Small tables with named rows and columns. After each table, cells are looked up by row and column.

Lut =
	Taze	Lem	Fotes	Rudaz	Kaz	Nutuguv	Mikuza
Gup	55.712	71.389	57.892	48.826	82.920	62.817	42.253
Momid	60.210	53.654	71.764	68.216	78.103	64.990	47.139
Kufo	56.541	55.109	65.985	22.125	51.339	54.827	67.021
Gim	58.742	68.415	51.651	59.903	57.245	65.445	48.736
Tum	56.614	48.535	55.029	48.549	75.000	52.556	53.325
Rud	59.025	54.783	58.009	54.933	48.661	57.551	73.671
Tupabog	56.584	54.453	55.720	77.841	33.669	63.425	64.915
Gil	51.009	58.318	69.991	50.488	62.937	59.122	55.820
Netuli	58.142	52.126	47.525	58.656	57.706	45.538	55.179
Batur	63.217	77.497	57.328	62.408	69.378	55.483	58.365
Gelibep	53.842	42.030	61.555	59.697	62.855	55.943	57.631

Kufo, Nutuguv => 54.827
Gup, Mikuza => 42.253
Netuli, Lem => 52.126
Gup, Rudaz => 48.826
Gup, Nutuguv => 62.817
Tum, Rudaz => 48.549
Gim, Taze => 58.742
Gup, Fotes => 57.892
Tum, Taze => 56.614
Batur, Lem => 77.497
Gil, Fotes => 69.991
Gelibep, Fotes => 61.555
Gelibep, Rudaz => 59.697
Tum, Lem => 48.535
Netuli, Taze => 58.142
Kufo, Taze => 56.541
Gim, Mikuza => 48.736
Gelibep, Kaz => 62.855

Bod =
fields: Valir, Valag, Bami, Gevor, Nuzogur, Gonam, Fiz, Lov
Kolel: [0.120, -0.981, 0.453, 0.355, 0.188, -0.133, 0.344, 0.158]
Mikod: [0.075, 0.310, 0.155, 0.355, 0.087, 0.077, 0.007, -0.104]
Kug: [0.541, -0.502, 0.519, 0.201, 0.191, 0.562, -0.270, 0.633]

Kug, Gonam -> 0.562
Kug, Bami -> 0.519
Kolel, Nuzogur -> 0.188
Mikod, Bami -> 0.155
Kolel, Fiz -> 0.344
Kug, Lov -> 0.633
Kug, Fiz -> -0.270
Kug, Valir -> 0.541
Mikod, Nuzogur -> 0.087
Kolel, Valir -> 0.120
Mikod, Fiz -> 0.007
Kolel, Valag -> -0.981
Mikod, Gonam -> 0.077
Mikod, Valag -> 0.310
Kolel, Gonam -> -0.133
Mikod, Lov -> -0.104
Kug, Valag -> -0.502
Which row has the largest Gonam? Kug

Table Piz
|  | Pumu | Doni | Zir | Luganuz | Kivegod | Genibir | Ripu |
|---|---|---|---|---|---|---|---|
| Zit | 37 | 36 | 33 | 33 | 28 | 31 | 22 |
| Geg | 55 | 60 | 65 | 71 | 75 | 77 | 75 |
| Fiditon | 35 | 38 | 41 | 40 | 42 | 45 | 48 |
| Puf | 57 | 55 | 56 | 56 | 47 | 43 | 39 |
| Bafifur | 34 | 37 | 38 | 46 | 50 | 53 | 54 |

Bafifur, Doni: 37
Fiditon, Kivegod: 42
Geg, Doni: 60
Fiditon, Doni: 38
Puf, Zir: 56
Fiditon, Genibir: 45

Voz:
,Dar,Vibod,Zudesup,Dufisi,Nudo
Raro,149,185,187,169,178
Vobuga,209,63,211,131,216
Konut,212,189,171,225,195
Kemakuz,205,167,222,187,167
Bagopu,182,153,198,127,216
Risikuf,182,151,203,204,157
Kif,209,194,142,242,200
Lodalip,145,134,192,189,116
Zam,201,142,189,145,174
Lam,109,152,172,149,214
Vog,196,129,190,153,200
Leb,134,163,205,144,182
Feg,161,100,179,154,200
Ketoz,177,139,187,183,193

Zam, Zudesup: 189
Raro, Dar: 149
Kif, Dufisi: 242
Kemakuz, Vibod: 167
Lodalip, Vibod: 134
Zam, Dar: 201

Riv
columns: Vos, Losobun
Bogegir: [3329, 7817]
Kuz: [3241, 7758]
Voku: [1010, 4333]
Kip: [1439, 2030]

Kip, Losobun -> 2030
Bogegir, Vos -> 3329
Kip, Vos -> 1439
Kuz, Vos -> 3241
Voku, Vos -> 1010
Bogegir, Losobun -> 7817
Kuz, Losobun -> 7758
Voku, Losobun -> 4333

Tar =
,Zozuvi,Pazavid,Tumifum,Gepaku,Fet,Nizu,Zakepar,Nosiz
Luponen,34.936,35.204,48.939,19.508,57.791,68.252,14.494,69.028
Dezaf,43.638,54.197,44.912,53.444,23.279,38.322,80.055,30.151
Naz,81.229,48.068,31.180,20.097,46.830,49.190,51.651,44.699
Rud,54.550,52.466,54.980,22.099,69.036,67.595,21.412,39.188
Rizi,42.924,67.359,68.676,43.791,48.394,46.611,3.584,30.014
Puv,53.540,43.736,34.376,56.465,19.284,41.327,52.933,55.608
Vulomig,54.828,36.889,72.241,23.167,41.936,36.759,69.758,36.709
Pim,52.377,44.784,28.938,66.372,60.751,46.700,27.542,38.380
Buvod,61.375,53.466,25.527,56.994,65.272,38.393,37.154,34.097
Tupob,54.562,23.927,26.806,60.930,70.763,67.511,43.146,46.230
Fub,74.487,51.264,18.462,62.972,57.597,44.148,40.299,44.589
Moz,64.009,51.919,25.605,59.778,51.358,45.023,36.737,24.012

What is the Zakepar of Fub in Tar? 40.299
What is the Zozuvi of Fub in Tar? 74.487
What is the Nizu of Dezaf in Tar? 38.322
What is the Zozuvi of Buvod in Tar? 61.375
What is the Tumifum of Tupob in Tar? 26.806
What is the Zakepar of Buvod in Tar? 37.154
What is the Fet of Naz in Tar? 46.830
Row with the largest Nizu: Luponen

